In the rows, zero is written as 128.
Facts:
[belu, breren, brimivi, bruflis, bunadrur, davas, defon, dradra, drute, fikivir, fiva, flibro, flistunur, flitiskol, fusku, gadem, galel, gime, gipar, golu, gregu, grudam, kigil, klatom, kliklal, klona, kuvotru, labem, lefi, lefulon, legral, letun, logrin, loplel, loskom, lunan, lunon, luplu, matran, mazek, megril, mestok, migel, motrol, nikeflun, nopla, pamal, pinusto, pitin, plagitom, plagrom, plikleger, plivo, plutrok, raplas, repom, rosu, rotrom, skilogu, skizus, skoba, skobin, stafli, stakli, stibrar, sugrubis, tabuvur, tini, tobre, trabrul, tremano, tremel, trunok, tuzos, vapu, vestam, vidrezos, vitrili, vize, vovon, zadrus, ziplofor, zoka, zurero] Π a
[boflos, bopli, braflis, dobres, feflimum, grumustuk, kimum, kluvak, laklel, marozis, neli, nosom, plalal, plimak, plozi, plupil, potrum, reski, ritra, rodur, sasar, sivapom, skufes, stemesto, stova, tefiskol, tofo, tramoplon, triran, turos, varisto, vekligru, vestavak, vipu, zibagil] Π c
[bratan, brufum, dizir, feklinak, florudu, geklam, gredruk, greskan, kaskinum, kladadren, klago, pagrar, pefimes, plone, skatras, skepi, tofek, trizak, vevon, zibreflir] Π d
[bregro, broborul, daflel, dotras, drefes, fatro, fleklum, gakle, gazos, greze, grutrer, guzom, kinepus, lemus, lilu, lugrar, makik, medo, meklu, motror, naflon, naklonur, nibron, nonabi, nusen, pasek, pegrak, pestem, ploru, raplir, rigrus, ruge, sadrel, sifalur, skidrer, stogrufol, travafim, trutros, vela, vepurom, zovik] Π b
{belu, fleklum, plimak, tuzos} Ξ sadrel
{boflos, motror, stibrar} Ξ vapu
{bopli, raplir, trabrul} Ξ rosu
{braflis, bratan, grudam, reski, ruge} Ξ ploru
{bregro, fikivir, flitiskol, gakle, kuvotru} Ξ vestavak
{breren, stova} Ξ tuzos
{brimivi, legral, motrol, plivo, tramoplon} Ξ pamal
{broborul, gredruk, sivapom, tremano, varisto} Ξ dobres
{bruflis, drute, tobre} Ξ rotrom
{brufum, lemus, raplas, skufes} Ξ golu
{bunadrur, kimum, nopla, zoka} Ξ skobin
{daflel, dradra, geklam, logrin, vestam} Ξ meklu
{davas} Ξ klatom
{defon} Ξ greze
{dizir, trutros, vovon} Ξ megril
{dotras, flibro, kigil, kinepus, pagrar} Ξ legral
{drefes, loplel} Ξ gipar
{feflimum, gregu, klona, mazek} Ξ nonabi
{feklinak, gazos, megril} Ξ tefiskol
{fiva, pestem, skatras, zibagil} Ξ lilu
{flistunur, kluvak} Ξ naklonur
{florudu, lefi, skizus, travafim, vela, vevon, vize} Ξ gregu
{gadem} Ξ broborul
{gime, sugrubis, zovik} Ξ loskom
{gipar, labem, makik, neli, plozi, rodur, trunok, vapu} Ξ galel
{greskan, nikeflun} Ξ plivo
{greze, plutrok, sasar} Ξ stafli
{grumustuk, meklu, nusen} Ξ fusku
{grutrer, stakli, zurero} Ξ fatro
{guzom, kaskinum, klago, letun, lilu, loskom, skidrer, skilogu} Ξ vidrezos
{kladadren, tremel} Ξ grutrer
{klatom, ziplofor} Ξ mestok
{kliklal, laklel} Ξ reski
{lefulon, pitin, trizak} Ξ skilogu
{lugrar, sifalur, tabuvur} Ξ varisto
{lunan} Ξ fleklum
{lunon, vepurom} Ξ klago
{luplu, plagitom, vitrili} Ξ raplas
{marozis, tini} Ξ tofo
{matran, medo, migel, nosom, plalal} Ξ zurero
{naflon, repom} Ξ belu
{naklonur, skepi, tofo, vestavak} Ξ pefimes
{nibron, tofek} Ξ klona
{pasek, pegrak, ritra, zadrus} Ξ trabrul
{plagrom, turos} Ξ drute
{plikleger} Ξ pinusto
{plone, potrum} Ξ plimak
{plupil, skoba, vekligru} Ξ skufes
{rigrus} Ξ plikleger
{stemesto} Ξ zoka
{stogrufol} Ξ bratan
{triran} Ξ gazos
{vipu, zibreflir} Ξ grumustuk
braflis Λ [ruge]
bunadrur Λ [kimum]
dradra Λ [logrin]
fiva Λ [pestem]
flitiskol Λ [fikivir]
gakle Λ [bregro]
gime Λ [zovik]
kimum Λ [nopla]
kinepus Λ [kigil]
labem Λ [rodur]
lefi Λ [skizus]
lefulon Λ [trizak]
logrin Λ [geklam]
luplu Λ [vitrili]
migel Λ [plalal]
neli Λ [makik]
pasek Λ [ritra]
pegrak Λ [ritra]
plagrom Λ [turos]
plalal Λ [medo]
plone Λ [potrum]
plupil Λ [vekligru]
sifalur Λ [lugrar]
skatras Λ [pestem]
skidrer Λ [letun, kaskinum]
skizus Λ [vela]
stibrar Λ [motror]
tabuvur Λ [sifalur]
tini Λ [marozis]
tramoplon Λ [brimivi]
travafim Λ [vela, vize]
trutros Λ [vovon]
vestam Λ [dradra]
vevon Λ [skizus]
vipu Λ [zibreflir]
zadrus Λ [ritra]
zibagil Λ [fiva]

Known rows:
[151 145 114 112 147 151 150 112 130 134 117 131 153 144 112 102 110 138
  96 115 122 116 134 120 110 121 112 131 145] -> feflimum
[132 101 131 149 146  79 129 116 143 133 145 144 111  82 145 147 101 133
 140 140 133 169 102 109 140 101 112 137 100] -> kuvotru
[120 180  80 121 104 140 123 116 125 115 114 129 162 142 134 111 150 127
 113 120 135 117 110 109 107 139 134 125 159] -> raplir
[153 147 122 116 148 159 138 121 134 119 124 128 142 136 118 112 100 118
 122 119 137 125 127 149 112 117 132 120 119] -> kladadren
[143 152 153 125 123 162 147 125 126  98 142  70 121 177 123  96 165 117
 107 128 150 102 131 150 107 167 126 137 145] -> plozi
[133 193  58 118  96 123 130  96 119 109 121 126 144 110 146  92 139 123
  94 129 157 149  70  92 112 126 122 138 147] -> gakle
[134 112 123 130 137  78 131 120 130 125 151 142 100  71 150 138  88 143
 131 131 143 171  84 115 151  95 117 135  95] -> flitiskol
[115  90 171 144 127 104 120 140 118 154 133 123  89 118 136 139 145 120
 136 144 126 127 141 136 154 133 128 143 115] -> pinusto
[122  99 145 132 143  95 122 140 135 131 144 145 118 103 138 158 100 147
 149 122 122 138 126 131 147 107 129 123 107] -> kliklal
[152 133 123 110 165 157 152 111 125 145 112 129 152 131 102  95  93 143
  84 119 126 115 148 121 114 113 106 132 143] -> florudu
[115 175  88 138 109 129 120 113 136 134 114 136 166 155 129 111 164 115
 119 123 127 110 121 112  98 138 133 128 156] -> medo
[152 154 112 116 134 151 141 117 136 117 126 128 147 148 121 111 115 124
 118 114 129 124 122 137 109 124 127 122 130] -> sasar
[123 176  88 152  90 131 127  88 115 139 106 107 123 133 141  81 197  84
  90 166 152 140  97  89 104 161 115 162 158] -> naklonur
[118  92 154 150 152  88 121 136 148 144 141 148 125 116 133 163 114 136
 158 130 112 134 139 130 137 110 126 123 109] -> vitrili
[115  92 170 144 128 104 119 140 116 152 133 126  90 118 138 142 144 120
 138 143 128 127 140 138 153 134 130 142 112] -> trabrul
[107 108  43 104  81 174 153 136 122  98 120 129 215 117  72  71 103 204
  75  90 164 107 114  59 127 202  86 144 149] -> travafim
[115  90 171 144 128 104 120 140 116 154 134 123  87 119 136 139 146 119
 137 145 126 128 141 137 154 134 129 142 115] -> bruflis
[110 165  83 133 102 136 120 120 147 131 113 129 153 153 106 112 171 113
 126 132 106 136 132 103  93 124 126 111 161] -> zovik
[153 138 122 113 158 158 146 116 129 134 117 127 147 133 108 101  98 132
  99 120 130 120 140 132 114 116 117 127 133] -> tofek

Rows:
No name comes twice in this set of rows, the named rows included.
[123 191  73 102  94 139 124 120 110 108 119 128 153 130 139 102 139 136
 102 110 145 119  95 113 119 133 139 124 154] | trutros
[149 140 130 135 156 154 136 117 146 132 121 131 150 150 111 116 114 107
 128 127 126 122 142 147 101 120 126 122 122] | zibreflir
[119 103 157 128 146  94 130 147 140  97 165 114 122 115 140 159 104 166
 148 113 136 130 122 137 139 119 128 117 114] | trunok
[139 128 138 121 120 171 132 132 131 143 116 104  90 150  81  88 156  87
 117 149 113 151 155 146 115 117 127 115 125] | klago
[ 99   4 130 162 145 122 148 150 167 141 140 149 191 109  64 134  86 196
 134 113 124 119 168  75 136 179  70 144 108] | vize
[158 158 103 128 136 141 146 101 141 118 128 128 141 133 126 104 115 113
 114 128 137 145 102 123 103 120 115 132 125] | kluvak
[126  94 139 167 154  74 127 113 156 146 142 147 116  96 139 149 114 122
 148 148 123 165 116 108 129 104 108 139 102] | fikivir
[109  80 150 152 146  87 119 144 163 155 143 146 110 119 104 155 127 127
 166 136  87 162 153 125 131  89 120 105 108] | letun
[ 94  77  67 162 108 166 149 125 165 130 108 136 242 154  54  89 143 173
 104 116 132  96 161  48  90 219  72 149 160] | vela
[147 140 147 129 132 168 135 120 116 140 114 107 112 151 115  94 147  90
 108 141 141 114 142 152 118 145 131 142 126] | bratan
[120  89 147 127 155  93 132 135 129 150 136 146 124 100 128 147  96 162
 125 122 116 131 139 113 148 105 112 129 122] | mazek

Now the same things, written a new way:
Known rows:
[134 145 121 130 133 132 137 125 132 150 110 128 131 124 146  97 132 109
 136 121 135 119 185 127 135 120 116 148 115 121 112 115 105 114 130 110
 143 118 125 126 124 141] -> vapu
[ 84 123 112 118 142 120 150 114 110 168 208 152 121 150 161 133 157 109
 104 126 139 153 173 144 138 174 109 160 155 142 162 135 103 151 153 131
  85 109 121 107 124  54] -> geklam
[ 88 138 116 131 120 135 114 116 149 159  83 147 124 132 148 121 120 111
 122 130 143 121  47  98 123 126 113 145 109 121  74  99 109 165 144  89
 152 154 124 143 146 174] -> meklu
[ 92 126 112 126 118 115 151 120 123 146 199 129 125 140 135 116 145  99
 135 125  97 150 183 131 135 155  98 146 129 128 152 145 114 115 131 111
  94 123 128 105 124  80] -> kladadren
[ 82 127 110 126 114 126 150 119 127 147 118 137 130 149 135  98 130 104
 136 114 130 143 202 113 135 109  94 158 117 122 148 125  94 122 141  86
  93 143 129 113 123  80] -> bratan
[227 145 140 143 132 124 132 152 118  76  98 127 137 117 124 120 137 140
 128 129 135 118 103 149 139 156 144 106 152 129 156 174 153  99  99 210
 135 105 131 115 100 179] -> neli
[225 137 135 136 128 128 120 153 119  75  85 124 138 124 112 160 161 177
 127 118 142 123 153 128 128 123 150 101 153 124 163 174 149 106 110 197
  96 111 130 136 112 184] -> tramoplon
[ 85 113 114 119 119 123 152 132 112 118 197 122 119 142 103 118 109  96
 137 133  85 152 183 122 117 109 103 159 144 142 153 104 130 103 148 176
  90 124 132 106 139  64] -> trizak
[ 78 118 125 129 115 140 107 122 124 136  79 142 121 134 103 120  74 105
 129 138 139 130  66  88 109  91 125 157 124 134  75  92 118 166 157 167
 141 157 127 147 151 166] -> lilu
[123 127 130 124 133 126 136 125 124 139 162 119 126 120 126 128 137 124
 132 131 119 129 154 137 128 137 132 117 129 128 134 128 128 119 127 115
 127 120 128 126 128 112] -> davas
[125 127 129 125 133 126 135 125 125 138 165 119 127 120 126 129 138 124
 132 131 118 129 155 137 128 138 132 116 129 129 135 129 129 119 126 115
 127 119 127 127 128 112] -> defon
[ 96 122 110 120 123 116 151 124 134 148 203 128 122 142 142 119 153 101
 133 124  95 148 174 137 135 146  96 151 121 129 152 129 121 103 130 104
  93 121 129 104 126  70] -> zibreflir
[111 133 116 125 129 124 126 119 155 159 160 141 117 122 154 150 141 103
 116 145 121 124   7 123 125 160 117 128 111 129  77  98 142 140 132 115
 155 129 125 128 146 167] -> motror
[ 93 123 118 121 126 127 120 119 154 155 133 140 117 129 142 162 136 120
 114 142 128 127  10 116 121 142 124 123 112 130  82  97 141 149 138  96
 145 145 126 136 148 157] -> ruge
[110 133 124 126 130 134 133 125 130 145  95 126 132 130 134 101 129 130
 135 119 138 121 191 122 131 103 122 144 117 122 123 114 105 121 135  93
 130 130 127 134 126 124] -> trabrul
[147 136 127 128 134 123 139 125 126 144 185 120 126 114 137 117 143 109
 133 134 110 127 142 140 132 151 128 118 127 127 126 131 130 113 121 130
 138 112 127 121 125 127] -> trunok
[115 133 133 131 127 126 136 122 116 136 148 120 129 117 116 124 129 117
 134 134 117 132 170 129 128 145 134 108 138 126 130 143 118 133 128 119
 126 121 128 129 122 128] -> plagrom
[124 127 129 125 133 126 136 125 124 139 163 119 127 121 125 129 138 124
 132 131 118 129 157 137 128 136 133 116 129 129 134 128 129 119 125 114
 127 119 127 126 128 112] -> tobre
[ 78 116 114 126 111 133 150 127 108 122 113 131 127 147 102  97  88  96
 140 119 118 149 202 101 118  88  98 160 138 134 145 105 100 118 154 160
  90 142 131 114 137  79] -> klago

Rows:
No name comes twice in this set of rows, the named rows included.
[ 82 116 130 127 118 133 113 120 123 134 115 136 117 123 103 157  85 102
 126 149 119 137  17  99 110 125 133 140 135 139  80  95 141 163 150 176
 140 146 128 140 150 161] | vepurom
[103 138 136 129 142 129 121 114 101 166 185 149 129 126 146 136 142 123
 107 137 145 144 162 139 132 177 146 143 158 138 148 153 102 176 150 154
 113 107 120 131 119 118] | vestam
[ 78 120 124 128 115 140 108 120 129 141  80 143 122 135 109 119  79 107
 128 136 141 128  66  89 111  92 124 156 120 132  75  93 115 166 157 150
 143 158 127 147 150 166] | guzom
[ 85 113 112 118 120 123 152 134 120 120 198 121 118 143 108 118 121  98
 136 132  84 151 179 125 119 106 101 158 137 141 152 103 132  99 146 164
  88 124 133 104 137  60] | kaskinum
[227 136 133 133 139 124 134 154 138  78 117 125 133 124 142 126 153 152
 121 125 133 116  69 153 140 138 142 123 140 133 160 157 160  92  97 204
 136 105 130 112 106 170] | rodur
[226 137 137 138 136 124 130 154 127  77 105 125 135 121 133 131 149 154
 124 125 137 118  90 150 138 146 145 112 147 131 160 169 157  95  98 204
 131 105 130 117 106 174] | nosom
[ 92 125 117 121 124 127 124 120 155 154 131 139 117 125 141 160 140 118
 114 144 125 127  10 113 121 145 125 120 112 128  78  98 138 146 139  94
 144 145 126 133 146 162] | lugrar
[151 138 125 129 134 122 140 125 127 146 186 120 126 113 140 115 143 107
 134 135 111 126 139 142 133 155 127 120 126 127 125 131 131 112 119 132
 140 111 126 119 125 129] | loplel
[225 140 135 138 134 125 135 154 129  77 102 124 135 118 127 129 149 154
 124 128 134 118  94 149 139 143 145 109 149 129 157 167 156  93 101 203
 128 106 132 114 100 179] | plalal
[225 133 139 136 133 127 131 154 127  75  92 123 135 124 118 134 144 161
 122 127 136 118 103 148 137 129 146 108 149 130 159 165 156  95 104 200
 123 106 133 118 101 173] | kimum
[123 139 122 128 131 133 135 125 131 148 101 127 132 126 140 100 134 122
 135 120 137 121 189 123 132 111 119 146 116 121 121 116 105 118 133  98
 135 125 126 130 125 134] | zurero
[ 79 128 120 125 117 129  91 113 150 134  81 147 122 154 111 117 119 118
 110 126 147 116  42 119 121  90 125 134 110 130  75  99 117 181 130  95
 150 160 126 144 139 139] | nonabi
[128 125 123 119 134 127 142 132 137 137 173 117 123 120 130 131 149 131
 129 133 112 127 143 140 129 124 132 121 123 129 131 113 134 103 126 103
 125 118 129 121 124 109] | nopla

Now the same things, written a new way:
Known rows:
[124 121 105 117  98 133 161 112 120 147 115 130 136 142 131 103 122 104
 122 173 104 137 119 113 129 162  95 111 146 126 148 127] -> gadem
[100 150 141  93 113 141  94 120 123 134 131 103  93 167 110  99 106 148
 120  93 157 149 136 158 115  52 138 163 111 132 133 117] -> sivapom
[122 120 133 140 126 117 156 124 125 144 120 127 123 132 112 148 150 112
 109  78 105 137 140 124 134 169 119 121 163 135 139 125] -> vapu
[ 88 123  98 122 103 135 151 112 137 109  41 126 142 131 122 101 165 101
 152 227 161 114 113 128 147 143  81 105 149  99 160 111] -> skizus
[136 122  98 100  95 132 158 107 120 168  55 117 135 165 150 105  82 101
 105 200 104 149 113  99 146 146 139 106 151 133 128 114] -> pagrar
[ 95 148  94 135 151 162 152 122  92 104 170  91  97 154 108 162  80 175
 147 227 159 116 177 150 119 154  83  96 165  93 118 109] -> trutros
[117 119 140 145 138 117 161 120 124 131 121 127 126 132 113 152 158 112
 115  71 105 135 139 122 131 168 110 124 160 132 146 129] -> klatom
[124 122 102 109  96 124 155 105 114 167  51 127 141 155 146 101 114 100
 100 151 104 142 118 108 144 158 138 123 149 134 118 114] -> greskan
[110 124 112  88  93 114 168 117 119 163 141 153 143 137 127  87 135 103
 165  72 101 121 109 129 119 150 123 154 167 135 144 121] -> vitrili
[138 124  95  91 105 124 175 105 120 166 141  95 108 133 110 110 142 107
 128 239 127 132 130 102 147 148  82 120 111 119 150 120] -> luplu
[136 119 132 145 134 116 165 139 132 136 126 114 105 140 126 157 129 130
 149 101 107 146 123 118 132 168 106 104 162 128 159 128] -> drute
[ 99 143 143 126 170 127 113 150 134  93 193 108  96 132  96 145 127 159
 141  65 119 135 171 158 116 154 105 159 155 134 132 129] -> fleklum
[131 149 170  80  95 115 173 105  96 123 172  89 138 171  94  80 161 152
 177 142 150 141 111 155 114  47 143 164 167 137 161 112] -> marozis
[ 98 124 168 149  95 113 167 112 114 155 122 152 143 169 151 152 124 137
 119  60 104 140 108  84 118 132 139  85  91  92 152 129] -> kaskinum
[107 121 161 134  96 117 167 137 124 122 184 152 142 165 150 152  89 152
 154  64 101 132 110  75 116  96 127  75  95  89 156 121] -> letun
[128 121 167 158 126 114 171 105 116 145 151 148 141 141 139 163 162 161
 103  66 110 148 120  81 129 166 129  67  88  96 152 140] -> klago
[ 99 150 159 118 150 127  94 130 128 118 142 109  92 155 100 135 128 169
 115  64 155 154 147 159 115  92 136 162 129 134 154 145] -> tefiskol
[129 120 112 128 104 125 159 122 126 156 141 132 116 135 125 136 112 114
 111 110 102 148 128 120 132 166 115 101 163 133 148 134] -> pamal
[105 142 136 124 159 139 122 154 136  94 193 109  95 132  96 137 104 165
 150  63 117 146 161 155 116 154  95 156 154 132 148 141] -> sadrel

Rows:
No name comes twice in this set of rows, the named rows included.
[ 91 150  94 102 155 161 110 126 139  85 161  92 113 130  95  96 157 114
 164 241 160 116 131 155 143  52  78 144  98  84 158 109] | travafim
[107 121  94 128 126 155 155 108 137 112  42  91 136 131 120 116 162 101
 139 249 160 117 114 113 148 127  75  75 111  79 159 111] | lefi
[129 121 117  83  93 122 160 124 134 167 178 147 143 157 137  77  84 101
 127  86  98 140 110  99 121 107 139 151 163 137 144 114] | kigil
[130 120 157 160 107 115 173 107  95 124  29 101 118 162 130 115 159 111
 149 127 109 148 126 151 119 168 100 155 147 108 159 160] | pefimes
[ 88 123 110 115  99 119 154 137 138 109  49 150 142 134 142 101 160 101
 174 144 156 114 112 137 141 127  86 117 167 115 160 111] | vize
[137 128 125 103 130 157 164 107  96  80 157  91  96 169  95  68 143 110
 177 231 141 123 174 154 115  50  78 167  90  84 150 117] | gakle

